Below are the code and all the weights of a small trained network. Each question names an input and a class and asks about switching units off, where a switched-off unit gives its printed mean instead of its output.

import numpy as np


def w(rows, s, z=0):
    codes = np.array(rows[::2]) - 128.0
    scale = np.full(codes.shape[1], s)
    scale[-1] = z or s
    return codes * scale


def f(y):
    return np.maximum(y, 0)


def log_softmax(a):
    a = a - a.max(-1, keepdims=True)
    return a - np.log(np.exp(a).sum(-1, keepdims=True))


def net(x, mask):
    res = np.array(x, float).reshape(1, 7) / 4 @ E
    y = f(res @ A[0][:, :-1].T + A[0][:, -1])
    res = res + np.where(mask, y, B[0][:, -1]) @ B[0][:, :-1]
    return log_softmax(res[-1] @ U[:, :-1].T + U[:, -1])


A, B = {}, {}
E = w([
[149,136,170,35,112],'x0',
[12,13,221,193,192],'x1',
[137,153,246,96,1],'x2',
[64,224,170,143,151],'x3',
[151,132,77,111,53],'x4',
[105,182,50,202,156],'x5',
[71,92,146,150,34],'x6',
],0.0075)
A[0] = w([
[126,138,205,56,210,155],'neuron 0',
[190,181,125,144,37,139],'neuron 1',
[63,140,112,180,103,252],'neuron 2',
[89,115,119,120,161,39],'neuron 3',
[254,118,67,173,176,228],'neuron 4',
[73,86,65,174,120,53],'neuron 5',
[212,103,25,70,108,198],'neuron 6',
],0.0091,0.0048)
B[0] = w([
[204,239,169,80,42,205],'neuron 0',
[184,201,159,32,68,223],'neuron 1',
[86,203,146,76,191,214],'neuron 2',
[162,159,175,15,145,147],'neuron 3',
[1,167,81,66,195,253],'neuron 4',
[85,113,211,109,98,177],'neuron 5',
[51,142,188,16,172,255],'neuron 6',
],0.0092,0.0094)
U = w([
[81,173,36,110,188,219],'0',
[191,213,146,55,27,195],'1',
[82,76,206,215,139,124],'2',
[77,93,195,76,202,146],'3',
[180,109,41,254,69,1],'4',
[73,17,123,119,38,143],'5',
[175,148,164,119,67,176],'6',
[215,40,49,212,77,1],'7',
],0.0098,0.0073)

Each question gives the input, the list of numbers given to net, and the class t.
The units are the neurons (one row each of A and B). Each row of codes is followed by its name. A weight is (code - 128) times the scale printed after its matrix; where a second scale follows, it is the last column's (A, B and U).
mask holds one flag per neuron, in row order. A switched-off neuron (its flag False) gives its mean, the last column of its row in B, instead of its output. The means were averaged over made-up inputs and are rounded, as every weight is.
A unit's drop is (log p(t) with every unit on - log p(t) with that unit switched off) / (log p(t) with every unit on - log p(t) with every unit switched off).
The circuit of an input: a set's keep is (log p(t) with only the set's units on - log p(t) with every unit switched off) / (log p(t) with every unit on - log p(t) with every unit switched off). Starting from all 7 units, units are removed one at a time, each time the one whose removal leaves the highest keep (on an exact tie, the one counted first), for as long as the keep stays at least 0.8.
units of the circuit, in order: the units of the circuit, biggest drop first
unit that matters most: the unit with the biggest drop
top k neurons: the k neurons with the biggest drops, biggest first
drop of u: that unit's drop, to one decimal
input [-3,7,2,0,4,-5,-6], class 6: units of the circuit, in order => (neuron 4; neuron 6)
input [-2,-2,-7,-1,1,-8,8], class 5: top 2 neurons => (neuron 4; neuron 2)
input [-5,6,6,0,-1,-1,7], class 2: unit that matters most => neuron 6
input [-2,4,-4,8,2,-4,-2], class 1: top 4 neurons => (neuron 0; neuron 4; neuron 6; neuron 3)
input [0,4,2,-3,-4,7,3], class 2: units of the circuit, in order => (neuron 6; neuron 4; neuron 1)
input [4,4,2,1,-6,3,0], class 1: top 3 neurons => (neuron 0; neuron 4; neuron 6)
input [-1,8,8,-7,4,-1,1], class 5: units of the circuit, in order => (neuron 6; neuron 0)
input [-6,4,-3,-8,7,8,2], class 3: top 2 neurons => (neuron 5; neuron 6)
input [-6,3,3,-4,1,3,7], class 2: units of the circuit, in order => (neuron 6; neuron 4; neuron 1; neuron 0)
input [-4,-5,-6,-1,6,0,8], class 3: top 3 neurons => (neuron 6; neuron 5; neuron 0)
input [-3,3,5,7,-8,0,-7], class 1: drop of neuron 1 => 0.0
input [-8,5,6,5,-3,4,-2], class 2: drop of neuron 1 => 0.3
input [8,8,-2,1,-8,-7,-2], class 1: drop of neuron 0 => 0.7
